[[136 115 129 133 131 127 128 133]
 [132 149 128 129 120 137 133 133]
 [124 120 137 139 144 133 133 132]
 [133 148 125 121 132 148 132 124]
 [127 121 134 117 132 126 123 134]
 [133 130 124 128 120 127 131 129]
 [125 134 129 118 145 132 120 133]
 [127 116 128 120 143 125 124 126]] ==> 127

[[140 128 115 135 119 128 131 128 131 122 135 121 125 140 125]
 [150 127 113 136 115 131 133 124 135 129 139 127 128 141 127]
 [137 128 116 131 121 126 134 130 132 122 129 120 127 139 129]
 [137 123 116 131 119 125 133 129 132 123 131 122 129 136 127]
 [134 123 117 129 118 122 132 132 130 121 129 116 127 135 129]
 [142 128 119 133 116 126 132 128 131 124 133 123 127 138 128]
 [138 129 117 132 119 123 136 129 127 119 131 122 123 134 126]] ==> 138

[[110 130 130 138 140 134 131 138 135 137 135 131]
 [143 146 140 135 124 124 121 119 117 115 110 101]
 [128 120 124 118 123 128 127 135 131 135 135 139]
 [154 132 139 132 129 124 116 115 108 108 102 101]
 [134 137 137 133 129 132 132 132 128 126 126 123]] ==> 134

[[136 124 131 111 129 109 139 133]
 [132 127 133 142 127 130 111 131]
 [132 125 140 140 136 125 128 104]
 [122 132 123 116 131 118 148 129]
 [113 138 112 118 116 141 123 139]
 [133 120 128 137 142 133 152 136]
 [127 129 125 130 120 139 110 134]
 [111 140 120 141 127 135 125 133]
 [128 133 137 130 125 109 114 118]
 [128 126 122 129 130 131 135 149]
 [142 120 142 133 134 112 123 124]] ==> 142

[[134 118 125 140 121 125 124 125 120 129 129 119 135 131 153 125]
 [122 140 130 123 125 136 126 137 133 114 129 128 130 122 130 123]
 [116 123 121 131 135 118 124 135 135 129 132 134 124 132 121 137]
 [125 133 129 125 128 130 128 131 130 124 129 129 129 125 126 126]
 [136 126 129 133 124 126 127 122 123 128 126 121 128 134 143 130]
 [117 118 123 133 138 131 129 137 135 130 131 134 124 124 114 131]
 [123 113 127 136 137 141 134 132 130 133 129 131 124 120 112 126]
 [132 118 124 141 121 124 124 127 121 129 130 121 135 130 154 124]
 [130 134 128 118 125 119 129 124 123 139 131 138 140 124 118 116]] ==> 130

[[125 153 129 134 131 122 113 123 139 120 127 141 122 139 140]
 [137 130 139 151 125 112 121 118 145 117 123 143 108 120 148]
 [155 151 149 136 146 121 105 133 135 114 123 135 120 116 135]
 [131 155 132 127 124 134 114 123 123 135 128 132 136 131 124]
 [113 151 117 120 141 136 116 140 117 132 131 117 140 145 113]
 [104 125 120 137 138 113 133 133 135 112 121 137 113 146 137]
 [148 116 139 124 153 131 129 141 130 121 130 126 131 116 126]
 [101 125 115 130 135 127 139 134 139 115 126 135 122 148 137]] ==> 101

[[130 121 147 139 136 124 117]
 [128 156 134 109 126 129 123]
 [128  98 132 129 130 135 127]
 [125 117 118 120 128 125 126]
 [126 132 155 142 126 135 127]
 [126 139 142 116 126 126 131]
 [131 128 133 111 128 135 129]
 [129 141 138  99 136 133 132]] ==> 129
---
Q: [105 126 122 132 115 122]
A: 122

Q:
[[125 124 128 121 128]
 [141 135 127 124 156]
 [127 128 134 130 132]]
A: 132

Q:
[[134 150 125 153]
 [125 131 128 118]]
A: 118

Q: [124 146 150 128]
A: 128

Q: [103 134 109 129]
A: 129

Q: [114 133 125 102]
A: 102
---
[129 134 156 124 116] -> 129
[110 125 111 127 151] -> 110
[108 101 141 105 110] -> 108
[126 156 149  98 103] -> 126
[142 112 108 125  99] -> 142
[122 156 128 125 103] -> 122
[151 124 134 136 155] -> 151
---
Q: array([136, 126, 135, 103, 127])
A: 136
Q: array([106, 110, 149, 127, 120, 139])
A: 106
Q: array([155, 135, 103, 138, 116, 141])
A: 155
Q: array([139, 134, 156, 125, 128, 157])
A: 139
Q: array([140, 123, 113, 116, 105])
A: 140
Q: array([126, 143, 135,  98, 148])
A: 126
Q: array([151, 106, 111, 158, 113])
A: 151
Q: array([132, 125, 116, 106, 145])
A: 132
---
[150 116 113 138 109 115 139]
115

[[130 129 125 131 127 129 127]
 [139 118 128 123 137 121 132]
 [119 154 137 118 112 152 115]]
129

[[121 122 136 137 123 152 142]
 [105 134 135 136 134 121 120]
 [122 124 138 139 124 139 134]]
152

[[115 132 132 130 147 138]
 [118 133 135 136 150 131]
 [131 132 117 149 139 138]]
147

[134 130 102 144 108 104]
108

[144 136 136 122 150 155]
150
---
[104 151 147 114] Answer: 147
[103 156 138 135 139 139] Answer: 139
[152 130 127 117 150 123] Answer: 150
[152 146 113 131 136] Answer: 131
[118 143 146 103 113 123] Answer: 113
[146 152 108 103] Answer: 108
[109 116 105 100] Answer: 105
[114 154 124 118 127 149 127] Answer: 149
[154 102 117 102] Answer: 117
---
[[134 130 130 152 120 110 124 125]
 [129 121 125 132 129 137 128 135]
 [112 110 118 134 126 130 126 130]
 [113 116 125 150 134 117 136 123]
 [133 139 142 138 142 110 145 132]
 [127 121 128 138 131 129 129 134]
 [112 114 131 124 152 128 150 135]
 [146 145 143 124 155 125 153 139]] 135

[[130 130 119 127 130 128 123 128 123 114 129 129 130 117]
 [129 128 104 128 127 128 128 127 123 136 127 130 131 122]
 [126 127 127 129 125 128 133 128 123 146 127 128 127 138]
 [130 129 104 127 129 128 126 128 123 129 127 130 131 120]
 [128 128 106 128 126 128 129 127 123 142 126 130 130 127]
 [126 127 152 129 127 128 131 128 123 130 129 126 124 138]] 122

[[127 134 120 124 137 124]
 [122 138 128 138 127 143]
 [124 120 116 136 127 138]
 [123 128 151 133 117 132]
 [119 133 116 122 130 123]] 143

[[132 148 144 129 143 148 137 132 105 112 117 120 105 118 105]
 [110 100 106 122 128 103  99 106 148 153 141 115 143 139 147]
 [122 126 128 125 137 128 120 120 124 133 127 116 123 125 124]
 [121 143 131 113 114 153 134 120 133 122 139 117 129 136 131]
 [119 144 124 107  98 157 138 119 146 119 149 122 136 148 143]
 [122 127 118 120 113 132 127 122 141 124 142 129 132 145 140]
 [113 128 130 114 134 138 115 110 130 145 131 101 133 121 128]] 147

[[128 129 121 125 137 105 139 126]
 [137 124 144 129 131 149 138 148]
 [122 125 149 134 143 137 134 141]
 [118 128 144 135 147 124 134 134]
 [138 137 127 135 117 149 121 126]
 [140 130 114 127 117 131 134 123]
 [139 137 131 134 120 148 123 131]
 [118 135 145 140 146 129 127 131]
 [134 128 124 130 117 143 126 125]] 148
